Below are the code and all the weights of a small trained network. Each question names an input and a target symbol and asks about switching units off, where a switched-off unit gives its printed mean instead of its output.

import numpy as np


def w(rows, s, z=0):
    codes = np.array(rows[::2]) - 128.0
    scale = np.full(codes.shape[1], s)
    scale[-1] = z or s
    return codes * scale


def f(y):
    return np.maximum(y, 0)


def softmax(a):
    e = np.exp(a - a.max(-1, keepdims=True))
    return e / e.sum(-1, keepdims=True)


def log_softmax(a):
    a = a - a.max(-1, keepdims=True)
    return a - np.log(np.exp(a).sum(-1, keepdims=True))


def net(x, mask):
    ids = ['ΓΞαβεζτφ'.index(c) for c in x.split()]
    T = len(ids)
    res = E[ids] + P[:T]
    r = res
    for j in range(3):
        rows = slice(2 * j, 2 * j + 2)
        q, k, v = (r @ M[0][rows].T for M in (Q, K, V))
        z = softmax(np.where(np.tri(T) > 0, q @ k.T / 2**0.5, -1e9)) @ v
        o = O[0][rows]
        res = res + np.where(mask[j], z, o[:, -1]) @ o[:, :-1]
    y = f(res @ A[0][:, :-1].T + A[0][:, -1])
    res = res + np.where(mask[3:7], y, B[0][:, -1]) @ B[0][:, :-1]
    return log_softmax(res[-1] @ U[:, :-1].T + U[:, -1])


Q, K, V, O, A, B = {}, {}, {}, {}, {}, {}
E = w([
[152,66,92,95,252,203,73],'Γ',
[158,252,102,143,168,154,55],'Ξ',
[178,82,66,185,167,92,169],'α',
[66,222,21,167,163,69,117],'β',
[163,154,181,130,55,198,168],'ε',
[58,242,109,154,135,119,65],'ζ',
[119,103,44,107,115,169,203],'τ',
[89,70,120,191,140,85,152],'φ',
],0.014)
P = w([
[162,55,113,144,10,131,61],'0',
[143,106,154,79,58,84,84],'1',
[113,141,136,180,129,163,128],'2',
[146,97,113,198,65,170,114],'3',
[123,168,189,67,102,82,157],'4',
[85,177,133,133,169,135,99],'5',
[96,151,123,181,154,163,127],'6',
[97,180,170,105,153,99,151],'7',
],0.013)
Q[0] = w([
[81,198,125,169,253,220,61],'head 1',
[144,53,78,253,22,193,129],'head 1',
[82,205,106,171,220,217,56],'head 2',
[121,198,182,22,235,74,128],'head 2',
[210,139,181,88,137,238,104],'head 3',
[142,148,147,62,169,103,191],'head 3',
],0.028)
K[0] = w([
[94,174,152,217,215,206,202],'head 1',
[131,73,42,252,30,215,47],'head 1',
[81,171,144,217,210,209,195],'head 2',
[120,174,195,32,219,66,203],'head 2',
[182,171,142,69,132,236,130],'head 3',
[166,96,144,40,151,96,155],'head 3',
],0.026)
V[0] = w([
[204,99,37,136,182,57,189],'head 1',
[18,72,167,208,96,39,166],'head 1',
[200,108,248,184,125,107,87],'head 2',
[87,90,106,62,63,225,181],'head 2',
[93,102,146,92,117,140,143],'head 3',
[165,140,143,111,137,191,106],'head 3',
],0.017)
O[0] = w([
[255,118,58,121,63,92,109,98],'head 1',
[115,143,114,10,109,227,95,3],'head 1',
[42,121,8,206,220,189,118,21],'head 2',
[183,234,215,85,181,116,147,21],'head 2',
[164,118,77,194,179,155,120,39],'head 3',
[96,82,119,89,150,18,120,88],'head 3',
],0.009,0.0057)
A[0] = w([
[197,86,125,132,154,131,116,114],'neuron 1',
[131,10,151,82,167,204,170,59],'neuron 2',
[185,30,159,70,154,176,173,3],'neuron 3',
[135,2,176,128,180,168,158,132],'neuron 4',
],0.017,0.0031)
B[0] = w([
[87,158,174,59,123,77,133,248],'neuron 1',
[174,134,133,132,183,3,97,179],'neuron 2',
[148,118,157,208,82,224,72,198],'neuron 3',
[181,113,103,72,110,223,190,222],'neuron 4',
],0.014,0.011)
U = w([
[107,139,128,253,124,85,168,138],'Γ',
[112,89,99,193,118,218,195,90],'Ξ',
[117,216,1,123,52,156,152,224],'α',
[125,30,180,180,129,206,116,36],'β',
[34,158,144,133,182,234,121,213],'ε',
[132,9,180,89,194,161,167,141],'ζ',
[132,179,179,150,136,175,157,4],'τ',
[131,110,122,159,195,173,71,90],'φ',
],0.0042,0.0041)

Each question gives the input, a string of symbols that net reads in full, and the target symbol t.
The units are the heads (2 rows each of Q, K, V and O) and the neurons (one row each of A and B). Each row of codes is followed by its name. A weight is (code - 128) times the scale printed after its matrix; where a second scale follows, it is the last column's (O, A, B and U).
mask holds one flag per unit, heads first, then neurons. A switched-off unit (its flag False) gives its mean, the last column of its rows in O or B, instead of its output. The means were averaged over made-up inputs and are rounded, as every weight is.
A unit's drop is (log p(t) with every unit on - log p(t) with that unit switched off) / (log p(t) with every unit on - log p(t) with every unit switched off).
The circuit of an input: a set's keep is (log p(t) with only the set's units on - log p(t) with every unit switched off) / (log p(t) with every unit on - log p(t) with every unit switched off). Starting from all 7 units, units are removed one at a time, each time the one whose removal leaves the highest keep (on an exact tie, the one counted first), for as long as the keep stays at least 0.8.
units of the circuit, in order: the units of the circuit, biggest drop first
k most important neurons: the k neurons with the biggest drops, biggest first
heads that matter: for each layer, one digit per head in row order, 1 if its drop is at least 0.15 and else 0, layers parted by /
drop of u: that unit's drop, to one decimal
input ζ Γ Ξ τ, target ζ: units of the circuit, in order	head 1; neuron 2; neuron 4
input α α α α, target α: heads that matter	110
input Γ ζ φ, target Γ: units of the circuit, in order	head 1
input Γ β Γ ζ τ α Γ, target ζ: heads that matter	001
input φ α φ τ α ε ε, target τ: heads that matter	010
input α β Γ α τ φ, target Γ: heads that matter	100
input ζ Ξ α ζ β α φ, target ζ: heads that matter	100
input β α ε ε Ξ φ, target ε: units of the circuit, in order	head 2; head 1
input Ξ τ φ, target Ξ: units of the circuit, in order	neuron 4; head 1; head 2
input Γ Γ τ, target Γ: heads that matter	110
input α Γ Ξ α ζ τ, target Ξ: 3 most important neurons	neuron 4; neuron 1; neuron 2
input α β β Γ Γ ε, target β: units of the circuit, in order	neuron 3; head 2; head 1
input ζ τ α τ, target ζ: units of the circuit, in order	neuron 2; head 1; neuron 4
input α α β α ζ φ, target β: units of the circuit, in order	head 2; neuron 3; head 1
input τ ζ τ φ Γ τ τ, target φ: units of the circuit, in order	neuron 2; head 1; neuron 3
input φ Γ τ α, target φ: 2 most important neurons	neuron 2; neuron 3
input α α α ε ζ τ, target α: heads that matter	100
input τ α τ α α φ, target τ: units of the circuit, in order	head 2
input ζ ε ζ α α, target ε: units of the circuit, in order	head 2; head 1
input α τ Γ φ φ α τ φ, target φ: most important neuron	neuron 2
input β φ ζ α α φ, target ζ: heads that matter	110
input ε Γ ε α ζ φ, target ε: heads that matter	110
input Γ Γ α α φ φ, target α: heads that matter	100
input α Ξ ζ Γ α, target Ξ: 3 most important neurons	neuron 4; neuron 1; neuron 2
input ζ ζ α, target ζ: drop of neuron 4	0.5
input ε ε ζ α α ε Γ Ξ, target Γ: drop of head 3	0.0
